Below are the code and all the weights of a small trained network. Each question names an input and a class and asks about switching units off, where a switched-off unit gives its printed mean instead of its output.

import numpy as np


def w(rows, s, z=0):
    codes = np.array(rows[::2]) - 128.0
    scale = np.full(codes.shape[1], s)
    scale[-1] = z or s
    return codes * scale


def norm(h):
    return h / np.sqrt((h * h).mean(-1, keepdims=True) + 1e-5)


def f(y):
    return y / 2 * (1 + np.tanh(0.7978845608 * (y + 0.044715 * y**3)))


def log_softmax(a):
    a = a - a.max(-1, keepdims=True)
    return a - np.log(np.exp(a).sum(-1, keepdims=True))


def net(x, mask):
    res = np.array(x, float).reshape(1, 7) / 4 @ E
    u = 0
    for l in range(4):
        y = f(norm(res) @ A[l][:, :-1].T + A[l][:, -1])
        res = res + np.where(mask[u : u + 4], y, B[l][:, -1]) @ B[l][:, :-1]
        u += 4
    return log_softmax(norm(res)[-1] @ U[:, :-1].T + U[:, -1])


A, B = {}, {}
E = w([
[179,128,26,174,212,3,2,142],'x0',
[129,133,128,127,129,124,132,133],'x1',
[126,131,124,127,130,129,130,127],'x2',
[129,123,127,128,128,131,127,123],'x3',
[204,174,188,53,227,90,95,77],'x4',
[106,223,89,177,84,164,68,61],'x5',
[123,128,126,124,124,123,129,129],'x6',
],0.0044)
A[0] = w([
[164,44,2,198,98,92,109,194,23],'0.n0',
[101,60,190,122,120,132,226,218,4],'0.n1',
[113,33,101,157,165,56,149,227,10],'0.n2',
[104,66,94,171,61,162,177,151,246],'0.n3',
],0.0049,0.0037)
B[0] = w([
[44,106,253,184,95,86,107,182,185],'0.n0',
[71,149,78,143,223,175,148,160,185],'0.n1',
[222,134,222,159,37,34,137,205,162],'0.n2',
[188,137,87,132,84,140,119,181,254],'0.n3',
],0.0067,0.0047)
A[1] = w([
[129,70,161,98,174,112,122,159,138],'1.n0',
[103,168,255,97,126,142,164,64,145],'1.n1',
[74,75,159,63,191,151,206,160,101],'1.n2',
[94,88,72,120,134,128,165,211,2],'1.n3',
],0.0068,0.0053)
B[1] = w([
[96,50,130,101,180,133,152,106,186],'1.n0',
[75,152,150,40,51,92,57,193,252],'1.n1',
[52,79,123,169,204,151,2,146,244],'1.n2',
[170,130,82,98,166,204,114,180,150],'1.n3',
],0.0071,0.003)
A[2] = w([
[35,111,138,198,75,157,139,98,118],'2.n0',
[176,173,135,79,1,162,165,141,77],'2.n1',
[205,34,116,95,143,44,156,136,1],'2.n2',
[158,132,173,128,168,123,125,174,226],'2.n3',
],0.0076,0.0034)
B[2] = w([
[129,151,64,239,112,90,104,172,221],'2.n0',
[80,171,144,116,84,174,179,2,255],'2.n1',
[190,130,214,84,165,81,186,71,174],'2.n2',
[144,100,82,125,122,161,111,101,240],'2.n3',
],0.0089,0.0034)
A[3] = w([
[155,69,180,71,94,90,75,216,7],'3.n0',
[180,62,98,171,192,107,93,200,16],'3.n1',
[153,105,44,122,96,254,227,143,46],'3.n2',
[73,52,135,137,58,176,151,237,5],'3.n3',
],0.007,0.0025)
B[3] = w([
[79,120,213,234,107,217,233,124,202],'3.n0',
[76,164,100,80,40,184,146,139,224],'3.n1',
[191,113,28,142,222,190,255,100,251],'3.n2',
[202,101,158,65,217,48,148,154,254],'3.n3',
],0.0078,0.0034)
U = w([
[177,34,53,90,199,239,254,202,108],'0',
[175,39,228,220,69,57,210,214,57],'1',
[37,39,205,33,204,211,78,160,220],'2',
[209,49,222,59,212,42,148,60,228],'3',
[102,199,48,212,49,229,220,56,161],'4',
[93,180,45,246,39,67,50,178,192],'5',
[54,217,160,26,44,173,64,27,60],'6',
[197,221,58,98,178,45,4,38,2],'7',
],0.0095,0.0017)

Each question gives the input, the list of numbers given to net, and the class t.
The units are the neurons (one row each of A and B). Each row of codes is followed by its name. A weight is (code - 128) times the scale printed after its matrix; where a second scale follows, it is the last column's (A, B and U).
mask holds one flag per neuron, layer by layer. A switched-off neuron (its flag False) gives its mean, the last column of its row in B, instead of its output. The means were averaged over made-up inputs and are rounded, as every weight is.
A unit's drop is (log p(t) with every unit on - log p(t) with that unit switched off) / (log p(t) with every unit on - log p(t) with every unit switched off).
The circuit of an input: a set's keep is (log p(t) with only the set's units on - log p(t) with every unit switched off) / (log p(t) with every unit on - log p(t) with every unit switched off). Starting from the 12 units with the biggest drops (on a tie, the unit counted first), units are removed one at a time, each time the one whose removal leaves the highest keep (on an exact tie, the one counted first), for as long as the keep stays at least 0.8.
circuit, biggest first: the units of the circuit, biggest drop first
most important unit: the unit with the biggest drop
top k neurons: the k neurons with the biggest drops, biggest first
k most important neurons of layer l: the k neurons of layer l with the biggest drops, biggest first
drop when u is switched off: that unit's drop, to one decimal
input [-1,-4,2,-8,-5,0,3], class 0: top 2 neurons : [3.n2 1.n3]
input [0,-6,1,-4,5,7,-8], class 6: circuit, biggest first : [1.n1 0.n3]
input [-3,0,-3,1,3,0,3], class 2: most important unit : 1.n2
input [4,-2,-1,1,-1,-7,3], class 1: top 2 neurons : [0.n2 0.n0]
input [1,6,-8,5,1,4,0], class 7: top 4 neurons : [0.n0 2.n1 1.n1 0.n3]
input [-1,-7,-8,-6,3,-8,5], class 2: top 2 neurons : [1.n2 3.n2]
input [-6,3,2,8,-7,0,5], class 0: top 2 neurons : [3.n2 0.n1]
input [-3,-7,-2,1,4,1,0], class 6: top 4 neurons : [0.n1 1.n1 0.n0 2.n1]
input [-1,-1,-6,4,8,2,-1], class 6: top 2 neurons : [1.n1 1.n2]
input [6,-2,3,-5,7,0,-2], class 3: top 3 neurons : [2.n2 1.n2 2.n0]
input [-1,8,-4,-4,7,-3,3], class 2: 2 most important neurons of layer 0 : [0.n3 0.n2]
input [-8,2,-7,3,-8,-1,-2], class 0: 2 most important neurons of layer 0 : [0.n1 0.n2]
input [0,8,6,-7,6,7,3], class 6: top 2 neurons : [1.n2 1.n1]
input [3,-5,3,2,-5,-7,2], class 1: circuit, biggest first : [0.n2]
input [-3,-6,0,-3,7,2,6], class 6: top 2 neurons : [0.n1 1.n1]
input [5,-4,4,4,6,0,-1], class 3: top 2 neurons : [2.n2 1.n2]
input [6,-2,-8,6,-2,-6,-5], class 1: 2 most important neurons of layer 0 : [0.n0 0.n2]
input [1,7,6,-2,2,8,8], class 7: 2 most important neurons of layer 2 : [2.n1 2.n0]
input [-8,4,-7,0,2,-5,-6], class 2: 2 most important neurons of layer 1 : [1.n2 1.n1]
input [7,-5,3,-4,-3,-5,-6], class 1: most important neuron of layer 0 : [0.n0]
input [1,-6,-5,8,1,4,3], class 7: 2 most important neurons of layer 2 : [2.n1 2.n0]
input [2,7,7,7,-1,0,0], class 1: drop when 0.n0 is switched off : 0.2
input [-1,-1,1,4,4,-7,3], class 2: drop when 1.n2 is switched off : 0.6
input [5,3,-5,-8,6,-1,-6], class 3: drop when 2.n2 is switched off : 1.2
input [-1,-2,-3,-3,8,0,8], class 2: 2 most important neurons of layer 0 : [0.n3 0.n2]
